In the rows, 128 means zero.
Facts:
fastus φ digel; veso φ rudu; skozin φ rikul; vusker φ braso; nuvu φ dosasam; gufos φ megos
broplel φ vepapla; mosko φ kitor; skobatum φ zibi; pledofum φ zovis; tustestek φ kloros; fotas φ drutum
baflukon φ droflisal; rokik φ ludum; tastek φ stenun; drutum φ repeklil; damam φ zesti; digel φ guplak
gimu φ trudekar; fiklar φ nagik; bemun φ rigum; brobren φ britril; meboplen φ funo; noskim φ pamen
bibim φ tralus; brukluk φ dagran; grigu φ fituflu; stiste φ nugaskun; griklen φ skoplel; flozer φ damam
flugror φ gufos; kloros φ marul; skigrus φ pavu; bubri φ bebos; flogo φ metrol; muplim φ stiste
kleku φ fotas; luve φ ruker; tralus φ flotrul; dagran φ kekos; zibi φ grusumar; stuskano φ klobek
pavu φ vefor; dosasam φ bizegre; trilil φ brukluk; flatram φ suza; gosul φ vizak; graskas φ samemo
stenun φ driflel; driflel φ saplem; ruker φ lipu; pludru φ loplumir; klobek φ sufa; plimul φ skesken
nugaskun φ graskas; flotrul φ mosko; pamen φ meboplen; skesken φ zaklal; sovul φ fastus; deru φ klutreti
flafo φ figum; skubos φ depa; gotur φ trozin; depa φ deru; flapodar φ miti; feskul φ gotur
fituflu φ trera; britril φ pledofum; nagik φ lotra; sufa φ skobatum; gebu φ nuvu; figum φ vinek
skipli φ bronam; gadimen φ klire; medru φ tastek; zesti φ veso; gresakim φ pludru; bebos φ kigretrer
klusuvul φ skozin; plene φ plodrik; pliklen φ nevotek; keplubam φ tustestek; padi φ rokik; braso φ pliklen
vizak φ skoste; vinek φ gimu; zesken φ subra; vepapla φ trilil; guplak φ flupibris; miti φ zesken
rudak φ plazu; skova φ greves; nevotek φ stademir; gano φ griklen; skude φ kleku; staser φ rudak
dumur φ skude; doplon φ feskul; rigum φ lutodro; brebranon φ biklar; biklar φ plugu; loplumir φ mestum
zokor φ keplubam; zaklal φ muplim; plugu φ vusker; kekos φ saske; kigretrer φ flapodar; rikul φ medru
skoste φ flafo; plazu φ skova; bizegre φ bibim; lipu φ klusuvul; tubo φ droder; vefor φ skubos
notran φ zolil; metrol φ gadimen; suza φ broplel; saske φ padi; droder φ gano; sivel φ siklu
fligri φ fiklar; funo φ mevon; subra φ luve; ludum φ plimul; klutreti φ brebranon; rotuskir φ kigita
gilik φ flatram; greves φ rotuskir; rezik φ grizak; megos φ rezik; niskeza φ plene; zovis φ niskeza
grizak φ trivu; flesta φ gresakim; droflisal φ flugror; zolil φ zokor; repeklil φ doplon; trudekar φ rusufil
mestum φ dumur; bronam φ flogo; rusufil φ stuskano; stademir φ sivel; flupibris φ gilik; trera φ flesta
grusumar φ skigrus; trivu φ fligri; saplem φ brobren; marul φ flozer; lutodro φ staser; skoplel Δ d
fastus Δ a; veso Δ c; skozin Δ e; vusker Δ b; nuvu Δ b; gufos Δ d
broplel Δ a; mosko Δ c; skobatum Δ c; pledofum Δ b; tustestek Δ c; fotas Δ a
baflukon Δ a; rokik Δ d; drigrin Δ b; tastek Δ b; drutum Δ b; damam Δ b
digel Δ b; gimu Δ a; fiklar Δ a; kigita Δ c; bemun Δ e; brobren Δ c
meboplen Δ c; noskim Δ a; bibim Δ e; brukluk Δ c; grigu Δ d; stiste Δ c
siklu Δ a; griklen Δ c; flozer Δ b; klire Δ e; kitor Δ c; degribros Δ c
flugror Δ a; kloros Δ d; skigrus Δ b; bubri Δ a; flogo Δ a; muplim Δ a
kleku Δ b; samemo Δ a; luve Δ c; tralus Δ a; dagran Δ a; zibi Δ a
stuskano Δ e; pavu Δ d; dosal Δ e; dosasam Δ e; trilil Δ b; flatram Δ d
gosul Δ e; graskas Δ a; stenun Δ b; driflel Δ a; ruker Δ a; pludru Δ b
klobek Δ c; plimul Δ a; nugaskun Δ c; flotrul Δ b; pamen Δ a; skesken Δ e
sovul Δ d; deru Δ a; flafo Δ b; skubos Δ e; gotur Δ d; depa Δ a
flapodar Δ a; feskul Δ c; fituflu Δ a; britril Δ e; nagik Δ b; sufa Δ b
gebu Δ d; figum Δ c; skipli Δ c; gadimen Δ d; medru Δ e; zesti Δ b
gresakim Δ b; bebos Δ e; klusuvul Δ d; plene Δ d; pliklen Δ c; keplubam Δ b
padi Δ a; braso Δ a; vizak Δ d; stalal Δ d; vinek Δ a; zesken Δ a
vepapla Δ b; guplak Δ e; miti Δ c; rudak Δ d; skova Δ d; nevotek Δ a
gano Δ a; skude Δ d; staser Δ a; dumur Δ c; doplon Δ d; rigum Δ d
plodrik Δ b; brebranon Δ a; biklar Δ a; loplumir Δ e; zokor Δ a; zaklal Δ a
plugu Δ b; kekos Δ c; kigretrer Δ e; rikul Δ b; skoste Δ c; plazu Δ b
bizegre Δ a; lipu Δ a; tubo Δ a; vefor Δ e; mevon Δ b; notran Δ a
metrol Δ b; suza Δ c; saske Δ e; buvuplu Δ a; droder Δ a; sivel Δ a
trozin Δ c; fligri Δ a; funo Δ a; rudu Δ a; subra Δ a; ludum Δ a
klutreti Δ a; rotuskir Δ b; gilik Δ a; greves Δ b; rezik Δ a; megos Δ c
niskeza Δ b; zovis Δ d; grizak Δ a; flesta Δ a; droflisal Δ b; zolil Δ b
repeklil Δ a; trudekar Δ d; mestum Δ b; bronam Δ a; rusufil Δ b; stademir Δ e
flupibris Δ a; trera Δ a; grusumar Δ b; trivu Δ b; saplem Δ d; marul Δ a
lutodro Δ c; lotra Δ a

Known rows:
noskim: [121 143 137 135 137 125 122 131 140 126 111 127 134 112 141 128 133 119
 137 127 139 127 109 155 142 136 151 122 119 138 146 108 180 138 127 130
 119 123 123 126 123 128 125 131 139 129 130 145]
notran: [126 148 137 145 139 131 123 132 135 123  95 125 135 105 141 129 132 118
 123 122 150 135 101 151 146 132 150 135 121 139 143 107 184 139 133 134
 115 120 127 123 123 125 124 129 130 119 130 146]
sufa: [123 136 134 137 132 116 160 128 124 142 123 136 119 128 124 146 131 130
 164 142 112 130 135  96 109 127  99 140 157 130 105 137  34 110 126 138
 144 148 135 128 139 135 114 126 113 114 149 111]
baflukon: [123 156 127 130 134 121 116 129 142 126 116 128 142 114 135 122 135 123
 145 126 134 127 123 151 143 140 141 121 119 138 156 103 178 146 137 138
 130 121 115 122 122 128 125 132 141 133 126 138]
kloros: [137 117  91 143 120 163  92 121 123 123  96 146 136 143 133 127 127 136
  73  88 116 141 139 122 126 126 112 163 142 122 121 138 124 135 127 131
 118 108 146 119 129 119 134 128 128 127 118 101]
fastus: [117 140 161 134 131 128 109 133 148 123 123 115 131 104 145 124 129 112
 140 133 137 127 119 158 143 132 144 124 115 138 143 103 173 141 127 126
 114 123 131 134 128 122 129 132 144 130 131 149]
padi: [122 162 176 127 132 135 116 132 142 125 108 122 136 112 142 123 133 116
 147 126 136 135 114 156 157 134 170 119 117 140 142 121 170 137 119 126
 122 126 127 123 124 132 136 127 151 138 131 141]
saplem: [126 108  82 119 122 154 111 119 127 130 116 153 135 159 139 126 124 135
  84  97 100 121 167 122 124 132 124 133 125 119 129 143 103 136 117 116
 127 116 147 127 122 122 142 128 137 136 130 103]
zibi: [123 141 130 144 134 117 140 122 148 128 122 129 123 115 146 135 137 120
 151 128 134 126 101 162 141 138 148 126 135 138 157 112 187 132 128 130
 125 126 128 116 124 131 112 133 138 123 143 143]
flesta: [123 146 144 139 145 118 112 133 133 126 135 129 134 104 141 129 138 110
 126 126 138 117 113 164 135 136 147 104 121 135 143 113 191 137 118 134
 112 125 122 123 123 131 127 135 131 134 131 149]
kigretrer: [146 103 115 110 114 117 165 129 134 132 131 122 112 153 117 128 117 127
 120 124 151 117 165 123 157 118 127 100 107 115 134 134 112 129 126 147
 115 126 143 135 123 133 118 113 115 132 111 144]
dumur: [139 108 125 129 134 121 118 117 101 118 215 114 120 120 112 117 129 125
 106 128 128 116 114 138 103 120 116 115 139 118 120 139 193 117 147 105
 144 134 118 120 131 125 143 136 114 126 125 129]
skesken: [152 128 153 107 109 125 155 130 132 131 122 123 116 156 111 125 123 131
 137 119 147 132 154 127 170 119 146 101 116 118 131 152 115 123 118 152
 121 127 137 124 124 142 124 111 128 144 105 135]
plimul: [124 166 170 127 133 134 122 132 138 126 102 128 137 115 141 125 135 120
 146 124 136 135 109 154 158 136 176 118 119 141 144 126 173 135 118 128
 125 126 124 118 122 135 135 127 150 138 131 139]
lipu: [117 139 126 127 142 126 144 131 137 130 108 130 134 118 148 129 128 116
 126 129 141 116 128 149 146 136 161 113 103 136 147 109 163 142 125 119
 121 127 131 131 117 125 131 128 133 121 141 149]
gimu: [121 141 131 143 136 113 139 122 146 130 119 134 124 110 143 134 137 113
 157 115 130 126 108 170 149 140 146 122 141 139 150 107 193 128 141 132
 131 129 131 119 126 128 119 132 142 123 139 143]
megos: [138 122  98 116 118 125 120 113 112 118 190 111 133 133 103 105 126 143
 131 127 120 130 129 121 113 126 106 137 134 124 139 125 173 131 172 112
 170 128 105 118 128 121 141 132 128 125 117 113]

Rows:
No name comes twice in this set of rows, the named rows included.
[125 106  81 118 122 153 113 119 127 131 118 153 134 159 140 126 123 134
  83  98 100 119 171 122 124 131 124 133 124 118 128 142 100 136 117 115
 126 116 148 129 123 121 143 127 136 135 132 104] | klusuvul
[127 110  85 121 120 153 106 120 127 129 116 153 135 158 137 126 126 136
  87  97 100 124 162 124 123 132 123 136 129 119 128 143 107 134 117 119
 126 115 145 125 124 123 140 129 138 138 127 102] | zovis
[124 141 134 137 133 128 125 133 144 122 114 121 130 119 146 129 134 130
 127 147 143 127  97 145 130 133 155 128 113 137 157 117 170 142 108 127
 109 117 117 122 120 131 115 133 133 127 135 144] | nevotek
[117 146 180 131 128 133 103 133 151 122 123 110 131 103 147 122 127 110
 146 134 135 129 124 159 148 130 150 123 115 139 141 106 167 141 124 124
 115 123 134 134 129 122 134 130 149 133 132 149] | broplel
[127 149 138 147 140 135 123 132 134 123  91 124 135 102 141 129 132 118
 120 120 153 136  99 149 147 132 149 140 121 140 142 107 185 140 133 134
 114 119 128 123 123 124 124 129 128 117 129 146] | zokor
[120 136 131 122 138 127 159 138 113 142 106 136 131 132 124 139 124 131
 137 146 121 124 153  81 110 124 113 131 126 128  98 138  11 120 117 130
 136 147 133 140 132 131 130 122 108 115 145 116] | pledofum
[132  99 103 116 127 131 150 115 108 122 183 113 120 135 118 115 118 134
 108 131 131 120 127 120 115 119 130 130 121 121 125 133 165 122 157  90
 155 135 127 130 126 118 147 128 120 113 134 128] | luve
[135 103 111 129 122 122 142 108 114 122 189 116 114 128 113 119 124 132
 135 120 122 130 108 139 117 123 117 138 152 123 125 132 191 111 170 101
 162 136 124 121 133 121 137 132 128 116 130 122] | skoste
[125 107 115 127 111 154  77 121 138 124 130 139 132 146 138 122 124 130
  99 102  96 129 161 132 121 128 106 143 137 119 124 135 110 134 120 122
 120 112 147 131 133 118 139 132 145 143 121 105] | sovul
[118 140 129 130 140 124 136 132 138 128 110 129 133 114 146 128 130 117
 128 129 140 120 122 151 144 136 156 116 109 137 147 109 169 140 126 123
 120 126 129 130 120 125 130 129 136 125 137 147] | flapodar
[129 108  87 135 116 140 107 110 137 131 130 156 124 151 135 132 132 131
 116  85  89 129 148 143 126 136 108 143 162 121 132 140 134 123 132 127
 136 118 148 117 132 125 128 132 144 137 130  97] | trudekar
[124 109 133 125 108 159  69 122 142 123 134 132 131 143 140 119 122 127
 103 104  94 131 167 133 124 126 108 143 135 120 123 135 106 136 118 119
 119 112 151 134 135 117 144 131 150 145 122 106] | flatram
[111 119 124 129 133 116 112 136 139 125  90 137 135 112 135 132 130 127
 138 130 137 137  81 159 136 140 150 125 120 136 129 106 191 125 130 126
 112 122 112 141 125 126 124 135 150 139 113 149] | staser

The same elements again, as new rows of numbers:
Known rows:
saske: [113 151 153 160  99 192 144 146 127 110 134 133  97 121 122 155 139 169
 128  95 139  91 151 122 108 125 166 142 106 123 109 138 146  98 170 136
 115 118]
tralus: [ 99 155 143 164 107 138 139 130 119 101 132 138  90 159 131 169 120 160
 140 106 137 103 153 124  78 118 158 148 116 115 101 142 157 129  90 151
 137 156]
bubri: [102 139 145 159 110 145 148 137 124  82 143 130  99 177 115 178 117 161
 163 102 139 102 151 129  62 124 158 142 113 113 108 148 142  60  75 139
 137 143]
stalal: [127 140 150 150 108 152 157 150 129 114 143 148  82 128 125 179 117 160
 119 111 169  96 152 126 112 134 130 156 105 112 116 127 154 136 119 140
 102 130]
plodrik: [104 144 151 155 110 149 139 123 126 117 140 148 100 122 139 152 130 160
  93  89 156 117 138 120 122 115 176 164  91  98 135 136 175 142 106 172
 106 161]
suza: [122 159 156 159 105 127 144 184 140  49 120 130  97 151 137 171 133 168
 117  92 137 101 151 132 111 123 144 158  95 120 139 138 156 131 141 141
 116 130]
flatram: [135 137 146 148 114 141 153 179 130 108 146 143  90 138 129 179 125 160
 114 101 183  94 158 128 102 130 124 153 106 104 114 125 152 151 128 129
 102 133]
zibi: [109 149 157 161 111 133 142 135 114 103 133 131 109 165 130 166 119 161
 130  98 123  96 150 126  63 126 160 146 120 118  98 140 147 177  88 163
 132 154]
veso: [124 161 154 156 100 134 145 150 138  63 114 136  93 152 132 170 134 169
 106  99 122  95 144 129 115 120 154 168  99 128 142 140 160 133 118 145
 113 126]
gilik: [113 149 146 160 115 130 134 165 121  94 139 135  99 168 134 170 129 157
 137  94 154 101 159 125  62 114 153 143 115 108 103 142 154 153 101 133
 138 154]
megos: [108 162 161 169  95 127 150 172 141  60 115 132  85 141 139 171 125 168
 130 108 125 106 150 130 130 133 148 157  96 127 140 135 157 117 145 162
 119 132]
notran: [ 82 149 155 167 113 146 139 148 117  79 145 138  97 146 129 173 102 155
 157  98 141 111 152 129  62 128 156 141 107 110  99 144 148  95 102 146
 136 150]
kigretrer: [122 137 145 152  98 194 150 143 133  94 138 127 101 143 109 161 144 174
 142  95 142  88 152 127 100 125 164 140 108 120 112 142 136  52 156 129
 117 113]
guplak: [124 144 147 157 105 178 137 187 130  97 137 126 106 133 128 155 154 171
 125  83 165  90 160 127  94 117 155 137 107 108 106 135 143 123 191 119
 118 124]
bebos: [121 137 145 152  97 192 150 148 134  95 138 127 101 144 108 160 144 175
 143  97 144  89 152 127  96 125 164 140 106 120 112 141 135  46 153 131
 117 113]
greves: [129 134 166 164 109 135 146 166 135 139 155 129 107 141 132 165 147 148
 118  99 169 118 148 114 133 127 175 151  91 113 157 140 154 101 102 154
 109 138]
klobek: [112 159 166 160 101 121 146 155 134  58 116 132 104 151 132 169 127 173
 108  95 118  96 143 132 116 132 152 163  97 127 133 136 149 134 128 156
 110 127]

Rows:
No name comes twice in this set of rows, the named rows included.
[114 136 147 153 107 151 160 153 129 103 142 147  82 126 126 179 109 163
 130 111 172  99 152 131 112 140 126 154 102 107 109 126 152 121 129 146
 105 136] | gebu
[116 165 151 159  97 132 147 148 139  61 111 136  85 149 135 168 130 171
 110 103 119  99 145 130 122 122 152 165 100 127 141 137 164 140 125 159
 116 132] | kitor
[ 93 166 154 164 106 129 131 154 125 103 141 141  80 163 129 161 114 154
 136 104 127 108 158 121  76 122 159 138 122 113 109 134 157 137  78 165
 139 145] | repeklil
[114 163 127 158 111 169 137 133 126  98 138 149  65 146 127 171 121 144
 144 107 141 109 152 119  67  98 160 152 112 118 123 152 176 116  72 133
 140 148] | siklu
[115 150 143 149 100 197 143 129 126 100 129 140  96 127 119 151 140 176
 115  89 137  87 148 125  98 115 165 150 109 116 104 138 151 107 158 139
 115 123] | klire
[134 121 144 158 112 154 170 145 121 118 137 143  99 119 134 191 123 162
 136 111 186  95 149 129 123 137 129 161  96 120 110 137 148 134 150 117
 101 140] | grigu
[ 98 140 155 155 108 124 146 139 128 114 149 165  82 132 124 180 118 169
 114  99 184 100 150 126 137 136 134 158 102 109 106 129 153  53 110  95
  97 121] | vizak
[120 139 143 142 110 160 157 134 127  99 140 152  83 130 121 176 111 166
 112 103 162  93 146 130 101 131 132 160 105 107 108 128 156 127 108 142
 101 135] | gadimen
[117 156 167 159 101 127 150 161 134  58 115 128 106 151 133 169 124 173
 109  96 111  95 144 134 110 133 152 163  99 127 134 135 148 152 131 166
 110 130] | skobatum
[ 96 130 154 166 101 140 150 158 136 112 144 131  99 133 134 161 130 162
 141 106 167 126 148 123 135 135 168 146  89  97 136 134 156  77 128 181
 116 159] | droflisal
[126 136 146 145 109 155 158 143 129 106 145 147  86 134 119 180 114 162
 119 106 166  94 150 128 104 133 132 158 105 111 116 128 152 117 106 137
 103 129] | klusuvul
[106 162 148 170  90 123 152 164 142  64 104 130  77 145 143 168 131 175
 132 115 124 106 152 131 146 132 144 157 101 124 133 132 163 136 150 172
 123 143] | griklen
[101 129 147 158 104 145 150 139 135 107 142 134 102 141 130 160 132 166
 126 101 166 120 143 124 128 128 171 153  91  96 135 137 159  80 113 178
 115 159] | nuvu

